Below are the code and all the weights of a small trained network. Each question names an input and a class and asks about switching units off, where a switched-off unit gives its printed mean instead of its output.

import numpy as np


def w(rows, s, z=0):
    codes = np.array(rows[::2]) - 128.0
    scale = np.full(codes.shape[1], s)
    scale[-1] = z or s
    return codes * scale


def f(y):
    return y / 2 * (1 + np.tanh(0.7978845608 * (y + 0.044715 * y**3)))


def log_softmax(a):
    a = a - a.max(-1, keepdims=True)
    return a - np.log(np.exp(a).sum(-1, keepdims=True))


def net(x, mask):
    res = np.array(x, float).reshape(1, 5) / 4 @ E
    y = f(res @ A[0][:, :-1].T + A[0][:, -1])
    res = res + np.where(mask, y, B[0][:, -1]) @ B[0][:, :-1]
    return log_softmax(res[-1] @ U[:, :-1].T + U[:, -1])


A, B = {}, {}
E = w([
[56,160,148,92],'x0',
[109,215,183,197],'x1',
[110,50,232,244],'x2',
[192,161,159,114],'x3',
[68,28,93,144],'x4',
],0.011)
A[0] = w([
[130,230,193,162,212],'n1',
[92,94,122,143,216],'n2',
[105,115,219,251,255],'n3',
[106,154,45,75,201],'n4',
[174,78,131,125,250],'n5',
[109,237,168,136,238],'n6',
],0.016,0.0036)
B[0] = w([
[226,142,204,2,228],'n1',
[130,127,102,169,174],'n2',
[125,156,230,169,254],'n3',
[110,202,26,199,213],'n4',
[138,16,149,101,173],'n5',
[190,209,203,51,220],'n6',
],0.013,0.02)
U = w([
[209,186,197,24,4],'0',
[182,43,64,64,176],'1',
[90,215,34,170,151],'2',
[115,129,240,246,198],'3',
],0.012,0.0021)

Each question gives the input, the list of numbers given to net, and the class t.
The units are the neurons (one row each of A and B). Each row of codes is followed by its name. A weight is (code - 128) times the scale printed after its matrix; where a second scale follows, it is the last column's (A, B and U).
mask holds one flag per neuron, in row order. A switched-off neuron (its flag False) gives its mean, the last column of its row in B, instead of its output. The means were averaged over made-up inputs and are rounded, as every weight is.
A unit's drop is (log p(t) with every unit on - log p(t) with that unit switched off) / (log p(t) with every unit on - log p(t) with every unit switched off).
The circuit of an input: a set's keep is (log p(t) with only the set's units on - log p(t) with every unit switched off) / (log p(t) with every unit on - log p(t) with every unit switched off). Starting from all 6 units, units are removed one at a time, each time the one whose removal leaves the highest keep (on an exact tie, the one counted first), for as long as the keep stays at least 0.8.
circuit, biggest first: the units of the circuit, biggest drop first
unit that matters most: the unit with the biggest drop
top k neurons: the k neurons with the biggest drops, biggest first
drop when u is switched off: that unit's drop, to one decimal
input [7,-3,2,-2,-1], class 2: unit that matters most : n1
input [-7,2,-4,5,4], class 1: circuit, biggest first : [n3 n6]
input [1,4,4,4,3], class 3: top 2 neurons : [n3 n6]
input [-8,0,-8,7,7], class 2: top 2 neurons : [n4 n1]
input [6,2,-3,7,6], class 2: top 2 neurons : [n1 n3]
input [4,-7,-2,7,-1], class 2: top 2 neurons : [n1 n4]
input [-3,2,3,0,-1], class 3: top 2 neurons : [n3 n6]
input [-3,7,7,-5,-8], class 0: drop when n1 is switched off : 0.8
input [-1,0,4,-1,4], class 3: drop when n1 is switched off : 0.0
input [-2,-8,-8,5,-6], class 2: drop when n4 is switched off : 0.1
